Below are the code and all the weights of a small trained network. Each question names an input and a class and asks about switching units off, where a switched-off unit gives its printed mean instead of its output.

import numpy as np


def w(rows, s, z=0):
    codes = np.array(rows[::2]) - 128.0
    scale = np.full(codes.shape[1], s)
    scale[-1] = z or s
    return codes * scale


def f(y):
    return np.maximum(y, 0)


def log_softmax(a):
    a = a - a.max(-1, keepdims=True)
    return a - np.log(np.exp(a).sum(-1, keepdims=True))


def net(x, mask):
    res = np.array(x, float).reshape(1, 4) / 4 @ E
    y = f(res @ A[0][:, :-1].T + A[0][:, -1])
    res = res + np.where(mask, y, B[0][:, -1]) @ B[0][:, :-1]
    return log_softmax(res[-1] @ U[:, :-1].T + U[:, -1])


A, B = {}, {}
E = w([
[2,87,141,127],'x0',
[138,115,51,235],'x1',
[113,203,192,177],'x2',
[98,198,54,98],'x3',
],0.007)
A[0] = w([
[3,101,117,133,70],'N0',
[133,136,121,186,84],'N1',
[155,70,151,179,89],'N2',
[107,198,177,174,56],'N3',
[160,61,205,151,52],'N4',
[125,154,107,116,83],'N5',
[144,94,110,114,82],'N6',
[146,35,66,68,57],'N7',
[148,81,167,155,255],'N8',
[88,132,115,123,83],'N9',
[199,136,105,110,131],'N10',
[131,144,175,36,84],'N11',
[120,125,89,184,125],'N12',
[139,56,56,76,71],'N13',
[186,134,112,120,74],'N14',
[114,147,131,133,244],'N15',
[106,205,175,176,94],'N16',
[124,160,169,143,85],'N17',
[49,136,103,122,61],'N18',
[214,185,125,130,66],'N19',
[134,121,106,160,85],'N20',
[139,96,113,183,65],'N21',
[118,145,145,89,80],'N22',
[153,90,154,134,154],'N23',
[206,128,144,133,84],'N24',
[118,107,63,233,54],'N25',
[130,129,201,44,34],'N26',
[104,198,166,176,50],'N27',
[82,75,158,150,97],'N28',
[173,159,105,113,71],'N29',
[92,84,150,149,121],'N30',
[85,237,21,79,98],'N31',
],0.017,0.0067)
B[0] = w([
[139,147,213,69,246],'N0',
[140,79,120,125,161],'N1',
[208,132,62,128,166],'N2',
[158,84,146,201,180],'N3',
[252,143,47,160,178],'N4',
[176,125,112,133,142],'N5',
[155,100,132,152,149],'N6',
[129,88,168,227,216],'N7',
[68,218,74,140,229],'N8',
[155,139,144,116,156],'N9',
[88,158,198,95,206],'N10',
[72,76,98,77,220],'N11',
[74,98,123,88,192],'N12',
[109,100,155,217,212],'N13',
[163,129,164,112,171],'N14',
[30,181,145,130,217],'N15',
[117,101,162,197,195],'N16',
[160,86,129,159,157],'N17',
[213,142,162,108,190],'N18',
[147,143,203,83,205],'N19',
[135,96,124,114,152],'N20',
[157,82,103,95,159],'N21',
[136,87,113,118,158],'N22',
[147,158,107,139,173],'N23',
[182,136,171,97,188],'N24',
[112,37,104,60,218],'N25',
[174,20,89,80,211],'N26',
[170,76,139,199,175],'N27',
[191,140,168,108,182],'N28',
[177,131,152,100,166],'N29',
[155,155,158,107,177],'N30',
[199,202,5,143,255],'N31',
],0.046,0.0087)
U = w([
[193,143,239,103,109],'0',
[114,17,102,94,170],'1',
[194,160,89,163,141],'2',
[136,70,196,255,167],'3',
[16,204,124,146,254],'4',
[68,125,152,151,32],'5',
[46,113,154,155,42],'6',
],0.0068,0.0061)

Each question gives the input, the list of numbers given to net, and the class t.
The units are the neurons (one row each of A and B). Each row of codes is followed by its name. A weight is (code - 128) times the scale printed after its matrix; where a second scale follows, it is the last column's (A, B and U).
mask holds one flag per neuron, in row order. A switched-off neuron (its flag False) gives its mean, the last column of its row in B, instead of its output. The means were averaged over made-up inputs and are rounded, as every weight is.
A unit's drop is (log p(t) with every unit on - log p(t) with that unit switched off) / (log p(t) with every unit on - log p(t) with every unit switched off).
The circuit of an input: a set's keep is (log p(t) with only the set's units on - log p(t) with every unit switched off) / (log p(t) with every unit on - log p(t) with every unit switched off). Starting from the 12 units with the biggest drops (on a tie, the unit counted first), units are removed one at a time, each time the one whose removal leaves the highest keep (on an exact tie, the one counted first), for as long as the keep stays at least 0.8.
circuit, biggest first: the units of the circuit, biggest drop first
most important unit: the unit with the biggest drop
k most important neurons: the k neurons with the biggest drops, biggest first
drop when u is switched off: that unit's drop, to one decimal
input [4,0,-7,8], class 2: most important neuron => (N31)
input [3,-8,-6,2], class 1: 2 most important neurons => (N11, N26)
input [7,8,8,3], class 1: 3 most important neurons => (N25, N12, N7)
input [-4,3,-6,-7], class 2: 2 most important neurons => (N2, N4)
input [-2,3,3,-3], class 4: circuit, biggest first => (N26, N8, N18)
input [5,6,2,0], class 1: 2 most important neurons => (N25, N12)
input [-5,6,0,2], class 1: 4 most important neurons => (N25, N0, N12, N18)
input [-7,-4,-8,2], class 3: 2 most important neurons => (N7, N13)
input [4,-8,6,-7], class 1: 3 most important neurons => (N26, N11, N31)
input [2,-8,-8,3], class 1: 3 most important neurons => (N11, N26, N16)
input [-6,3,5,7], class 2: 2 most important neurons => (N31, N0)
input [3,6,8,2], class 3: 3 most important neurons => (N16, N3, N27)
input [3,-8,8,-8], class 1: 3 most important neurons => (N26, N11, N31)
input [2,5,7,1], class 3: most important unit => N16
input [3,4,-5,7], class 2: drop when N31 is switched off => 5.2
input [1,5,3,4], class 1: drop when N25 is switched off => 0.7
input [-3,7,-6,-6], class 1: drop when N25 is switched off => 3.0
